Below is a small trained network, with its code and all its weights. Each question gives an input and a target symbol and asks what happens when units are switched off, that is, made to give their printed mean instead of their output.

import numpy as np


def w(rows, s, z=0):
    codes = np.array(rows[::2]) - 128.0
    scale = np.full(codes.shape[1], s)
    scale[-1] = z or s
    return codes * scale


def norm(h):
    return h / np.sqrt((h * h).mean(-1, keepdims=True) + 1e-5)


def f(y):
    return y / 2 * (1 + np.tanh(0.7978845608 * (y + 0.044715 * y**3)))


def softmax(a):
    e = np.exp(a - a.max(-1, keepdims=True))
    return e / e.sum(-1, keepdims=True)


def log_softmax(a):
    a = a - a.max(-1, keepdims=True)
    return a - np.log(np.exp(a).sum(-1, keepdims=True))


def net(x, mask):
    ids = ['ΓΘΠΩδημτ'.index(c) for c in x.split()]
    T = len(ids)
    res = E[ids] + P[:T]
    r = norm(res)
    for j in range(2):
        rows = slice(3 * j, 3 * j + 3)
        q, k, v = (r @ M[0][rows].T for M in (Q, K, V))
        z = softmax(np.where(np.tri(T) > 0, q @ k.T / 3**0.5, -1e9)) @ v
        o = O[0][rows]
        res = res + np.where(mask[j], z, o[:, -1]) @ o[:, :-1]
    y = f(norm(res) @ A[0][:, :-1].T + A[0][:, -1])
    res = res + np.where(mask[2:10], y, B[0][:, -1]) @ B[0][:, :-1]
    return log_softmax(norm(res)[-1] @ U[:, :-1].T + U[:, -1])


Q, K, V, O, A, B = {}, {}, {}, {}, {}, {}
E = w([
[141,182,131,119,76,47,239,196,194],'Γ',
[108,91,202,97,196,95,123,157,125],'Θ',
[156,169,139,20,201,114,7,103,136],'Π',
[178,166,138,118,129,175,169,111,92],'Ω',
[174,146,176,130,42,58,155,131,162],'δ',
[123,119,125,27,90,101,126,197,82],'η',
[173,97,28,93,113,115,86,177,194],'μ',
[88,184,163,61,81,73,147,169,156],'τ',
],0.019)
P = w([
[145,209,108,94,21,120,146,226,202],'0',
[183,245,133,181,119,96,123,197,183],'1',
[152,220,139,166,99,100,132,170,148],'2',
[129,187,147,155,86,134,132,174,133],'3',
[108,168,145,156,87,120,158,149,110],'4',
[100,160,154,158,69,115,166,104,128],'5',
[135,159,165,172,126,127,186,122,120],'6',
[103,119,198,151,59,168,150,104,115],'7',
[117,117,188,149,64,130,177,50,115],'8',
[114,108,163,134,111,126,197,57,105],'9',
[79,65,162,35,102,177,192,80,93],'10',
[129,57,188,100,98,169,182,22,130],'11',
[108,59,158,88,110,148,160,2,125],'12',
[114,107,183,61,145,153,234,91,195],'13',
],0.0063)
Q[0] = w([
[196,205,204,25,32,43,174,173,55],'h1',
[137,73,127,213,219,149,77,153,151],'h1',
[164,94,140,76,161,96,110,118,177],'h1',
[98,130,179,54,99,23,160,125,121],'h2',
[189,105,2,178,117,121,71,108,144],'h2',
[111,89,196,57,81,45,155,178,183],'h2',
],0.0084)
K[0] = w([
[100,123,173,106,207,180,121,11,67],'h1',
[91,186,96,165,55,56,103,165,114],'h1',
[167,105,109,94,136,90,74,124,175],'h1',
[190,1,134,102,167,135,89,74,133],'h2',
[120,172,110,173,35,93,110,143,116],'h2',
[78,107,142,109,183,187,120,48,79],'h2',
],0.0088)
V[0] = w([
[171,158,154,137,212,192,89,65,30],'h1',
[196,216,155,117,120,253,184,92,121],'h1',
[182,194,174,83,112,192,218,56,57],'h1',
[147,90,74,124,58,109,160,216,130],'h2',
[122,228,63,123,100,131,109,90,120],'h2',
[105,31,194,149,206,120,189,97,123],'h2',
],0.0069)
O[0] = w([
[137,133,43,98,137,105,134,128,169,180],'h1',
[166,206,20,127,83,154,91,53,100,220],'h1',
[128,189,2,138,106,215,86,111,95,255],'h1',
[80,148,78,223,156,180,54,129,81,125],'h2',
[62,73,59,125,154,191,131,76,190,106],'h2',
[108,137,164,144,87,40,87,210,128,44],'h2',
],0.0081,0.0043)
A[0] = w([
[143,95,90,19,166,72,102,153,168,151],'n1',
[113,93,115,62,200,128,66,152,91,252],'n2',
[118,138,98,161,63,95,229,176,171,196],'n3',
[130,28,231,123,189,96,145,169,116,145],'n4',
[86,186,66,45,143,83,148,56,172,229],'n5',
[205,84,64,100,59,89,102,98,47,59],'n6',
[150,106,2,156,122,198,138,119,168,134],'n7',
[158,124,183,146,164,107,180,152,90,83],'n8',
],0.0083,0.0021)
B[0] = w([
[135,88,186,176,55,132,149,111,230,225],'n1',
[215,82,147,107,141,124,122,128,176,190],'n2',
[164,83,82,108,184,153,75,141,171,202],'n3',
[200,187,108,68,96,62,168,122,101,194],'n4',
[189,125,161,86,111,221,78,1,147,255],'n5',
[64,193,66,159,159,156,145,131,161,178],'n6',
[47,226,81,163,96,88,72,220,130,213],'n7',
[118,184,45,157,111,61,77,127,70,151],'n8',
],0.0086,0.008)
U = w([
[69,130,105,202,166,171,141,209,250,134],'Γ',
[130,146,143,117,78,50,171,152,138,246],'Θ',
[190,75,130,79,159,180,186,39,216,198],'Π',
[139,239,26,110,77,165,135,67,97,36],'Ω',
[179,136,166,251,42,190,169,85,120,6],'δ',
[169,99,123,99,134,242,178,164,60,81],'η',
[112,129,120,140,129,150,170,99,139,12],'μ',
[1,204,207,127,149,186,179,119,181,123],'τ',
],0.0061,0.0021)

Each question gives the input, a string of symbols that net reads in full, and the target symbol t.
The units are the heads (3 rows each of Q, K, V and O) and the neurons (one row each of A and B). Each row of codes is followed by its name. A weight is (code - 128) times the scale printed after its matrix; where a second scale follows, it is the last column's (O, A, B and U).
mask holds one flag per unit, heads first, then neurons. A switched-off unit (its flag False) gives its mean, the last column of its rows in O or B, instead of its output. The means were averaged over made-up inputs and are rounded, as every weight is.
A unit's drop is (log p(t) with every unit on - log p(t) with that unit switched off) / (log p(t) with every unit on - log p(t) with every unit switched off).
The circuit of an input: a set's keep is (log p(t) with only the set's units on - log p(t) with every unit switched off) / (log p(t) with every unit on - log p(t) with every unit switched off). Starting from all 10 units, units are removed one at a time, each time the one whose removal leaves the highest keep (on an exact tie, the one counted first), for as long as the keep stays at least 0.8.
circuit, biggest first: the units of the circuit, biggest drop first
k most important neurons: the k neurons with the biggest drops, biggest first
heads that matter: for each layer, one digit per head in row order, 1 if its drop is at least 0.15 and else 0, layers parted by /
drop of u: that unit's drop, to one decimal
input η τ δ η τ δ τ δ Θ μ μ, target Θ: 2 most important neurons : (n5 n4)
input η δ μ τ δ, target δ: circuit, biggest first : (h1 h2)
input Ω μ Ω τ Π Γ, target Π: circuit, biggest first : (h2 n3)
input η Θ μ Γ μ δ δ τ δ, target Θ: heads that matter : 10
input η δ τ Γ Π η Π Γ δ η τ δ η, target Π: heads that matter : 00
input τ τ δ η Θ η η η δ Θ τ, target Θ: circuit, biggest first : (h2)
input τ Γ η μ Γ δ μ, target Θ: 2 most important neurons : (n4 n5)
input Π Ω Π Θ τ μ, target Γ: 2 most important neurons : (n7 n5)
input μ δ Θ η τ δ η, target Θ: heads that matter : 00
input μ δ η μ Γ, target Γ: heads that matter : 11
input Π δ Γ η Γ η η Π δ, target Π: heads that matter : 00
input η δ τ τ δ η Γ, target Γ: 2 most important neurons : (n3 n5)
input μ η δ, target δ: 3 most important neurons : (n7 n5 n6)
input τ μ Γ Γ τ, target τ: most important neuron : (n5)
input Π τ δ Γ, target Π: drop of n5 : 0.1
input η τ δ Γ η τ, target τ: drop of h1 : 1.0
input η η Ω δ Γ η η Γ τ μ Γ, target Ω: drop of h1 : 0.4
